Below is a small trained network, with its code and all its weights. Each question gives an input and a class and asks what happens when units are switched off, that is, made to give their printed mean instead of their output.

import numpy as np


def w(rows, s, z=0):
    codes = np.array(rows[::2]) - 128.0
    scale = np.full(codes.shape[1], s)
    scale[-1] = z or s
    return codes * scale


def f(y):
    return np.maximum(y, 0)


def log_softmax(a):
    a = a - a.max(-1, keepdims=True)
    return a - np.log(np.exp(a).sum(-1, keepdims=True))


def net(x, mask):
    res = np.array(x, float).reshape(1, 3) / 4 @ E
    y = f(res @ A[0][:, :-1].T + A[0][:, -1])
    res = res + np.where(mask, y, B[0][:, -1]) @ B[0][:, :-1]
    return log_softmax(res[-1] @ U[:, :-1].T + U[:, -1])


A, B = {}, {}
E = w([
[149,223,23,124],'x0',
[125,99,91,254],'x1',
[239,186,217,169],'x2',
],0.0081)
A[0] = w([
[197,185,157,148,101],'neuron 0',
[129,241,52,126,134],'neuron 1',
[118,158,149,60,223],'neuron 2',
[48,72,69,92,124],'neuron 3',
[143,151,149,36,139],'neuron 4',
[210,190,197,146,106],'neuron 5',
[155,228,25,123,78],'neuron 6',
[117,128,140,132,122],'neuron 7',
[118,158,175,41,100],'neuron 8',
[105,28,227,134,126],'neuron 9',
[97,28,249,156,81],'neuron 10',
[135,181,83,159,116],'neuron 11',
[132,116,115,236,86],'neuron 12',
[183,144,143,139,212],'neuron 13',
[133,144,164,24,99],'neuron 14',
[154,235,41,134,142],'neuron 15',
[231,174,214,158,81],'neuron 16',
[94,91,73,104,254],'neuron 17',
[150,148,153,22,144],'neuron 18',
[23,71,59,70,111],'neuron 19',
[126,102,108,235,124],'neuron 20',
[106,2,204,136,101],'neuron 21',
[139,157,159,27,93],'neuron 22',
[40,65,53,76,74],'neuron 23',
[117,161,162,56,92],'neuron 24',
[123,120,111,222,155],'neuron 25',
[141,90,108,226,92],'neuron 26',
[143,152,151,35,101],'neuron 27',
],0.0081,0.0083)
B[0] = w([
[107,175,156,143,168],'neuron 0',
[75,103,171,74,208],'neuron 1',
[169,73,134,171,214],'neuron 2',
[124,181,162,169,205],'neuron 3',
[96,97,96,165,176],'neuron 4',
[103,174,154,167,187],'neuron 5',
[6,115,154,61,193],'neuron 6',
[131,131,124,119,131],'neuron 7',
[98,113,80,156,162],'neuron 8',
[80,119,150,91,196],'neuron 9',
[17,136,144,61,189],'neuron 10',
[99,110,137,91,166],'neuron 11',
[31,100,60,168,166],'neuron 12',
[172,125,171,161,203],'neuron 13',
[91,112,78,163,166],'neuron 14',
[78,96,167,76,216],'neuron 15',
[95,196,145,167,190],'neuron 16',
[210,105,199,160,254],'neuron 17',
[104,101,102,158,184],'neuron 18',
[124,187,154,177,219],'neuron 19',
[93,89,91,156,183],'neuron 20',
[64,130,151,80,187],'neuron 21',
[67,110,73,159,164],'neuron 22',
[95,216,151,173,198],'neuron 23',
[91,124,74,148,152],'neuron 24',
[115,86,98,154,189],'neuron 25',
[66,102,79,159,166],'neuron 26',
[71,102,74,158,162],'neuron 27',
],0.011,0.0095)
U = w([
[124,251,152,175,110],'0',
[107,68,29,161,121],'1',
[95,116,163,23,123],'2',
[196,66,178,145,254],'3',
[172,171,66,101,105],'4',
[173,151,92,90,102],'5',
[152,161,95,101,96],'6',
[152,156,97,88,100],'7',
],0.016,0.0095)

Each question gives the input, the list of numbers given to net, and the class t.
The units are the neurons (one row each of A and B). Each row of codes is followed by its name. A weight is (code - 128) times the scale printed after its matrix; where a second scale follows, it is the last column's (A, B and U).
mask holds one flag per neuron, in row order. A switched-off neuron (its flag False) gives its mean, the last column of its row in B, instead of its output. The means were averaged over made-up inputs and are rounded, as every weight is.
A unit's drop is (log p(t) with every unit on - log p(t) with that unit switched off) / (log p(t) with every unit on - log p(t) with every unit switched off).
The circuit of an input: a set's keep is (log p(t) with only the set's units on - log p(t) with every unit switched off) / (log p(t) with every unit on - log p(t) with every unit switched off). Starting from the 12 units with the biggest drops (on a tie, the unit counted first), units are removed one at a time, each time the one whose removal leaves the highest keep (on an exact tie, the one counted first), for as long as the keep stays at least 0.8.
units of the circuit, in order: the units of the circuit, biggest drop first
k most important neurons: the k neurons with the biggest drops, biggest first
drop when u is switched off: that unit's drop, to one decimal
input [7,8,6], class 1: units of the circuit, in order -> [neuron 12; neuron 25]
input [5,-1,-6], class 0: units of the circuit, in order -> [neuron 23]
input [8,-4,-8], class 0: 3 most important neurons -> [neuron 23; neuron 19; neuron 3]
input [-3,-2,-4], class 0: units of the circuit, in order -> [neuron 19; neuron 15]
input [6,5,-6], class 0: 2 most important neurons -> [neuron 23; neuron 19]
input [-5,4,-1], class 2: 2 most important neurons -> [neuron 10; neuron 21]
input [6,2,-7], class 0: 3 most important neurons -> [neuron 23; neuron 19; neuron 3]
input [-7,4,7], class 0: 3 most important neurons -> [neuron 16; neuron 5; neuron 15]
input [6,-5,3], class 2: drop when neuron 25 is switched off -> 0.1
input [-2,3,2], class 3: drop when neuron 6 is switched off -> 0.2
input [-6,2,0], class 2: drop when neuron 10 is switched off -> 0.2
